Below is a small trained network, with its code and all its weights. Each question gives an input and a class and asks what happens when units are switched off, that is, made to give their printed mean instead of their output.

import numpy as np


def w(rows, s, z=0):
    codes = np.array(rows[::2]) - 128.0
    scale = np.full(codes.shape[1], s)
    scale[-1] = z or s
    return codes * scale


def f(y):
    return y / 2 * (1 + np.tanh(0.7978845608 * (y + 0.044715 * y**3)))


def log_softmax(a):
    a = a - a.max(-1, keepdims=True)
    return a - np.log(np.exp(a).sum(-1, keepdims=True))


def net(x, mask):
    res = np.array(x, float).reshape(1, 6) / 4 @ E
    y = f(res @ A[0][:, :-1].T + A[0][:, -1])
    res = res + np.where(mask, y, B[0][:, -1]) @ B[0][:, :-1]
    return log_softmax(res[-1] @ U[:, :-1].T + U[:, -1])


A, B = {}, {}
E = w([
[127,130,128,128],'x0',
[122,132,124,133],'x1',
[58,192,125,20],'x2',
[125,130,125,132],'x3',
[39,105,226,135],'x4',
[75,10,95,83],'x5',
],0.011)
A[0] = w([
[164,114,153,170,203],'n0',
[174,129,2,102,255],'n1',
[39,175,113,16,190],'n2',
[58,118,251,152,219],'n3',
[93,17,71,106,230],'n4',
[212,202,113,176,201],'n5',
[228,151,110,215,218],'n6',
[139,95,166,162,190],'n7',
[98,239,113,91,175],'n8',
[87,194,127,13,242],'n9',
[21,21,118,47,178],'n10',
],0.0094,0.006)
B[0] = w([
[88,152,139,186,172],'n0',
[205,87,65,138,215],'n1',
[123,129,100,40,231],'n2',
[9,152,172,140,230],'n3',
[145,24,88,182,225],'n4',
[92,219,87,100,211],'n5',
[82,196,87,166,220],'n6',
[79,92,135,168,169],'n7',
[178,157,171,62,202],'n8',
[141,178,121,21,234],'n9',
[98,79,59,135,246],'n10',
],0.012,0.013)
U = w([
[71,149,73,107,218],'0',
[71,163,233,168,125],'1',
[203,84,122,188,160],'2',
[85,71,170,174,74],'3',
[212,167,157,81,126],'4',
[105,151,254,75,138],'5',
[189,87,103,75,2],'6',
],0.011,0.0044)

Each question gives the input, the list of numbers given to net, and the class t.
The units are the neurons (one row each of A and B). Each row of codes is followed by its name. A weight is (code - 128) times the scale printed after its matrix; where a second scale follows, it is the last column's (A, B and U).
mask holds one flag per neuron, in row order. A switched-off neuron (its flag False) gives its mean, the last column of its row in B, instead of its output. The means were averaged over made-up inputs and are rounded, as every weight is.
A unit's drop is (log p(t) with every unit on - log p(t) with that unit switched off) / (log p(t) with every unit on - log p(t) with every unit switched off).
The circuit of an input: a set's keep is (log p(t) with only the set's units on - log p(t) with every unit switched off) / (log p(t) with every unit on - log p(t) with every unit switched off). Starting from all 11 units, units are removed one at a time, each time the one whose removal leaves the highest keep (on an exact tie, the one counted first), for as long as the keep stays at least 0.8.
circuit, biggest first: the units of the circuit, biggest drop first
unit that matters most: the unit with the biggest drop
top k neurons: the k neurons with the biggest drops, biggest first
drop of u: that unit's drop, to one decimal
input [-1,-5,2,-8,-7,0], class 4: circuit, biggest first : (n10 n3)
input [2,-7,-7,-2,-6,1], class 2: circuit, biggest first : (n9)
input [-2,4,8,1,5,0], class 5: circuit, biggest first : (n8 n6)
input [2,-6,-8,2,0,2], class 2: circuit, biggest first : (n3 n9)
input [-7,-1,-1,-6,1,-2], class 1: circuit, biggest first : (n10 n2 n1)
input [7,3,1,-3,6,0], class 5: circuit, biggest first : (n6 n1)
input [8,3,1,3,0,-8], class 4: top 3 neurons : (n8 n10 n3)
input [-3,-5,-7,-5,-7,2], class 2: top 4 neurons : (n1 n3 n9 n2)
input [1,0,-6,-4,-6,2], class 2: top 2 neurons : (n1 n3)
input [4,-4,-4,7,2,0], class 1: top 2 neurons : (n10 n1)
input [-4,-6,-7,0,5,2], class 3: drop of n4 : 0.1
input [-3,8,4,-5,0,7], class 6: drop of n3 : 0.2
input [-4,2,0,-3,1,-5], class 1: drop of n10 : 0.3
input [-7,5,3,2,1,-6], class 5: unit that matters most : n1
